Here is a tiny trained network, its code and every weight. The questions are about switching its units off for an input and a class, where a switched-off unit gives its printed mean instead of its output.

import numpy as np


def w(rows, s, z=0):
    codes = np.array(rows[::2]) - 128.0
    scale = np.full(codes.shape[1], s)
    scale[-1] = z or s
    return codes * scale


def f(y):
    return np.maximum(y, 0)


def log_softmax(a):
    a = a - a.max(-1, keepdims=True)
    return a - np.log(np.exp(a).sum(-1, keepdims=True))


def net(x, mask):
    res = np.array(x, float).reshape(1, 6) / 4 @ E
    y = f(res @ A[0][:, :-1].T + A[0][:, -1])
    res = res + np.where(mask, y, B[0][:, -1]) @ B[0][:, :-1]
    return log_softmax(res[-1] @ U[:, :-1].T + U[:, -1])


A, B = {}, {}
E = w([
[43,26,25],'x0',
[3,159,193],'x1',
[148,16,236],'x2',
[131,129,130],'x3',
[126,127,131],'x4',
[130,130,129],'x5',
],0.0034)
A[0] = w([
[25,167,163,56],'neuron 1',
[134,49,184,32],'neuron 2',
[155,163,161,58],'neuron 3',
[79,134,131,174],'neuron 4',
[33,160,164,55],'neuron 5',
[182,180,177,72],'neuron 6',
[168,99,172,122],'neuron 7',
[71,55,60,16],'neuron 8',
[80,144,156,75],'neuron 9',
[186,188,185,59],'neuron 10',
[71,160,178,78],'neuron 11',
[194,205,198,19],'neuron 12',
[69,34,28,28],'neuron 13',
[216,112,49,76],'neuron 14',
[103,255,26,4],'neuron 15',
[139,46,212,36],'neuron 16',
[252,98,62,25],'neuron 17',
[135,54,191,39],'neuron 18',
[160,171,165,50],'neuron 19',
],0.009,0.0046)
B[0] = w([
[143,57,182,186],'neuron 1',
[121,96,62,164],'neuron 2',
[100,150,132,144],'neuron 3',
[178,154,147,250],'neuron 4',
[141,64,179,177],'neuron 5',
[74,136,138,197],'neuron 6',
[138,137,86,209],'neuron 7',
[50,172,145,181],'neuron 8',
[126,90,154,146],'neuron 9',
[65,141,138,200],'neuron 10',
[114,62,155,168],'neuron 11',
[51,167,138,196],'neuron 12',
[34,174,152,232],'neuron 13',
[147,75,186,223],'neuron 14',
[93,49,3,211],'neuron 15',
[106,75,51,188],'neuron 16',
[121,40,201,209],'neuron 17',
[115,89,66,168],'neuron 18',
[92,153,133,150],'neuron 19',
],0.04,0.0019)
U = w([
[142,130,133,254],'0',
[137,131,134,228],'1',
[137,127,132,214],'2',
[68,154,147,25],'3',
[129,82,55,20],'4',
[156,70,193,8],'5',
[254,230,121,37],'6',
],0.0083,0.0095)

Each question gives the input, the list of numbers given to net, and the class t.
The units are the neurons (one row each of A and B). Each row of codes is followed by its name. A weight is (code - 128) times the scale printed after its matrix; where a second scale follows, it is the last column's (A, B and U).
mask holds one flag per neuron, in row order. A switched-off neuron (its flag False) gives its mean, the last column of its row in B, instead of its output. The means were averaged over made-up inputs and are rounded, as every weight is.
A unit's drop is (log p(t) with every unit on - log p(t) with that unit switched off) / (log p(t) with every unit on - log p(t) with every unit switched off).
The circuit of an input: a set's keep is (log p(t) with only the set's units on - log p(t) with every unit switched off) / (log p(t) with every unit on - log p(t) with every unit switched off). Starting from the 12 units with the biggest drops (on a tie, the unit counted first), units are removed one at a time, each time the one whose removal leaves the highest keep (on an exact tie, the one counted first), for as long as the keep stays at least 0.8.
units of the circuit, in order: the units of the circuit, biggest drop first
k most important neurons: the k neurons with the biggest drops, biggest first
drop of u: that unit's drop, to one decimal
input [0,7,5,2,-3,2], class 5: units of the circuit, in order -> neuron 1; neuron 5
input [-3,-6,6,3,-4,2], class 4: 3 most important neurons -> neuron 16; neuron 7; neuron 18
input [-6,-1,0,-5,2,1], class 3: units of the circuit, in order -> neuron 12; neuron 10; neuron 6
input [8,-8,1,7,3,5], class 3: units of the circuit, in order -> neuron 13
input [0,-8,1,7,6,-6], class 5: units of the circuit, in order -> neuron 17; neuron 14
input [-2,-8,8,6,0,4], class 4: units of the circuit, in order -> neuron 16; neuron 18
input [1,-8,6,-4,-5,0], class 5: 3 most important neurons -> neuron 17; neuron 14; neuron 15
input [-7,8,-5,-5,-3,-2], class 5: 2 most important neurons -> neuron 1; neuron 5
input [6,2,3,-2,4,-3], class 3: 2 most important neurons -> neuron 13; neuron 8
input [0,7,0,-1,0,4], class 5: units of the circuit, in order -> neuron 1; neuron 5; neuron 11
input [3,-6,3,1,5,5], class 5: units of the circuit, in order -> neuron 17; neuron 14
input [0,6,4,-5,1,-5], class 5: units of the circuit, in order -> neuron 1; neuron 5; neuron 11
input [2,8,7,-5,4,5], class 5: units of the circuit, in order -> neuron 1; neuron 5
input [-2,-8,0,-1,-6,3], class 5: units of the circuit, in order -> neuron 17; neuron 14
input [-8,4,-2,0,7,-6], class 3: drop of neuron 14 -> 0.0
input [-2,0,8,7,-4,-1], class 4: drop of neuron 2 -> 0.1
input [-8,-4,1,3,2,0], class 3: drop of neuron 10 -> 0.2
input [2,6,8,-6,-7,3], class 4: drop of neuron 16 -> 0.4
